Below are the code and all the weights of a small trained network. Each question names an input and a class and asks about switching units off, where a switched-off unit gives its printed mean instead of its output.

import numpy as np


def w(rows, s, z=0):
    codes = np.array(rows[::2]) - 128.0
    scale = np.full(codes.shape[1], s)
    scale[-1] = z or s
    return codes * scale


def norm(h):
    return h / np.sqrt((h * h).mean(-1, keepdims=True) + 1e-5)


def f(y):
    return y / 2 * (1 + np.tanh(0.7978845608 * (y + 0.044715 * y**3)))


def log_softmax(a):
    a = a - a.max(-1, keepdims=True)
    return a - np.log(np.exp(a).sum(-1, keepdims=True))


def net(x, mask):
    res = np.array(x, float).reshape(1, 5) / 4 @ E
    u = 0
    for l in range(2):
        y = f(norm(res) @ A[l][:, :-1].T + A[l][:, -1])
        res = res + np.where(mask[u : u + 9], y, B[l][:, -1]) @ B[l][:, :-1]
        u += 9
    return log_softmax(norm(res)[-1] @ U[:, :-1].T + U[:, -1])


A, B = {}, {}
E = w([
[95,158,230,214,129,235,135,78],'x0',
[59,143,32,99,114,168,107,63],'x1',
[59,164,197,205,165,4,86,31],'x2',
[226,123,60,25,95,124,137,39],'x3',
[239,146,28,194,127,79,93,173],'x4',
],0.0017)
A[0] = w([
[230,119,71,97,129,119,108,196,70],'0.n0',
[163,120,196,128,101,162,94,93,4],'0.n1',
[172,139,74,90,146,100,125,109,129],'0.n2',
[196,119,88,155,124,132,144,218,72],'0.n3',
[121,130,160,78,119,132,146,247,113],'0.n4',
[57,137,172,205,143,172,128,169,58],'0.n5',
[114,147,117,96,120,238,138,118,154],'0.n6',
[179,122,254,138,138,161,139,101,49],'0.n7',
[186,139,185,229,127,193,122,151,93],'0.n8',
],0.0079,0.002)
B[0] = w([
[145,146,35,135,190,178,254,172,253],'0.n0',
[181,128,137,118,163,92,220,106,152],'0.n1',
[87,162,176,174,107,91,118,97,203],'0.n2',
[189,172,92,37,88,167,82,174,214],'0.n3',
[158,77,206,123,163,81,92,167,177],'0.n4',
[138,64,45,174,85,57,155,117,230],'0.n5',
[83,72,141,139,146,201,67,120,221],'0.n6',
[129,195,184,166,171,75,185,115,218],'0.n7',
[111,64,67,150,44,178,100,177,232],'0.n8',
],0.0077,0.0044)
A[1] = w([
[88,76,135,90,190,49,129,254,154],'1.n0',
[144,133,76,10,133,184,112,125,183],'1.n1',
[87,138,113,177,129,1,200,110,109],'1.n2',
[95,70,137,179,63,41,130,90,51],'1.n3',
[93,81,28,110,144,158,157,144,5],'1.n4',
[156,228,44,170,111,127,103,131,127],'1.n5',
[189,241,120,63,118,87,212,140,66],'1.n6',
[178,37,135,105,125,113,84,209,45],'1.n7',
[114,138,128,168,86,21,78,126,76],'1.n8',
],0.0083,0.0016)
B[1] = w([
[96,131,173,183,163,173,167,170,176],'1.n0',
[91,124,146,169,98,84,97,165,194],'1.n1',
[158,169,156,135,61,95,76,85,255],'1.n2',
[145,157,142,135,130,145,146,218,228],'1.n3',
[195,108,100,124,98,138,159,83,200],'1.n4',
[109,116,189,143,166,132,153,154,190],'1.n5',
[121,135,99,26,182,115,104,138,198],'1.n6',
[126,150,113,114,136,111,151,6,170],'1.n7',
[121,140,166,170,92,117,126,161,198],'1.n8',
],0.014,0.0075)
U = w([
[161,43,27,165,65,183,159,122,143],'0',
[147,196,198,197,47,69,105,199,170],'1',
[148,145,68,37,223,120,187,230,147],'2',
[101,124,80,130,168,86,81,120,2],'3',
[158,186,148,28,145,59,76,32,119],'4',
[68,95,190,176,216,169,179,71,139],'5',
[30,87,118,99,106,159,2,109,102],'6',
],0.0094,0.0069)

Each question gives the input, the list of numbers given to net, and the class t.
The units are the neurons (one row each of A and B). Each row of codes is followed by its name. A weight is (code - 128) times the scale printed after its matrix; where a second scale follows, it is the last column's (A, B and U).
mask holds one flag per neuron, layer by layer. A switched-off neuron (its flag False) gives its mean, the last column of its row in B, instead of its output. The means were averaged over made-up inputs and are rounded, as every weight is.
A unit's drop is (log p(t) with every unit on - log p(t) with that unit switched off) / (log p(t) with every unit on - log p(t) with every unit switched off).
The circuit of an input: a set's keep is (log p(t) with only the set's units on - log p(t) with every unit switched off) / (log p(t) with every unit on - log p(t) with every unit switched off). Starting from the 12 units with the biggest drops (on a tie, the unit counted first), units are removed one at a time, each time the one whose removal leaves the highest keep (on an exact tie, the one counted first), for as long as the keep stays at least 0.8.
units of the circuit, in order: the units of the circuit, biggest drop first
k most important neurons: the k neurons with the biggest drops, biggest first
drop when u is switched off: that unit's drop, to one decimal
input [2,-7,-4,2,2], class 2: units of the circuit, in order : [0.n0]
input [-2,2,-4,-2,-4], class 5: units of the circuit, in order : [0.n4; 1.n0]
input [-7,1,6,8,2], class 4: units of the circuit, in order : [0.n8; 1.n6]
input [-2,-8,-6,-1,-5], class 5: units of the circuit, in order : [1.n0; 1.n7]
input [4,2,-1,7,-6], class 5: 3 most important neurons : [0.n6; 1.n2; 0.n3]
input [-8,5,-2,1,-8], class 5: 3 most important neurons : [1.n2; 0.n3; 0.n5]
input [-4,7,-7,-7,-7], class 5: units of the circuit, in order : [0.n4; 1.n0]
input [-8,1,-1,5,-1], class 4: 2 most important neurons : [0.n2; 1.n3]
input [7,-7,-8,1,-3], class 5: 2 most important neurons : [0.n4; 0.n7]
input [-1,4,2,6,-5], class 6: 2 most important neurons : [0.n5; 0.n0]
input [-8,0,2,-1,1], class 2: 2 most important neurons : [1.n6; 0.n0]
input [2,-6,-5,-1,0], class 5: 4 most important neurons : [0.n4; 1.n0; 0.n7; 1.n7]
input [4,-4,0,4,-1], class 4: 4 most important neurons : [0.n7; 0.n1; 0.n5; 1.n6]
input [-1,1,-7,-7,2], class 0: most important neuron : [0.n3]
input [2,-3,-7,2,-1], class 0: 2 most important neurons : [0.n6; 0.n0]
input [-4,-1,5,-2,6], class 2: 2 most important neurons : [0.n5; 1.n6]
input [-5,3,4,6,2], class 4: 4 most important neurons : [0.n8; 0.n0; 0.n6; 0.n5]
input [4,1,8,4,-5], class 4: drop when 0.n8 is switched off : 0.3
input [-7,3,-2,1,4], class 2: drop when 0.n2 is switched off : 0.0
input [2,4,3,4,-2], class 6: drop when 0.n0 is switched off : 0.6
input [-5,-4,2,-1,-8], class 5: units of the circuit, in order : [1.n0]
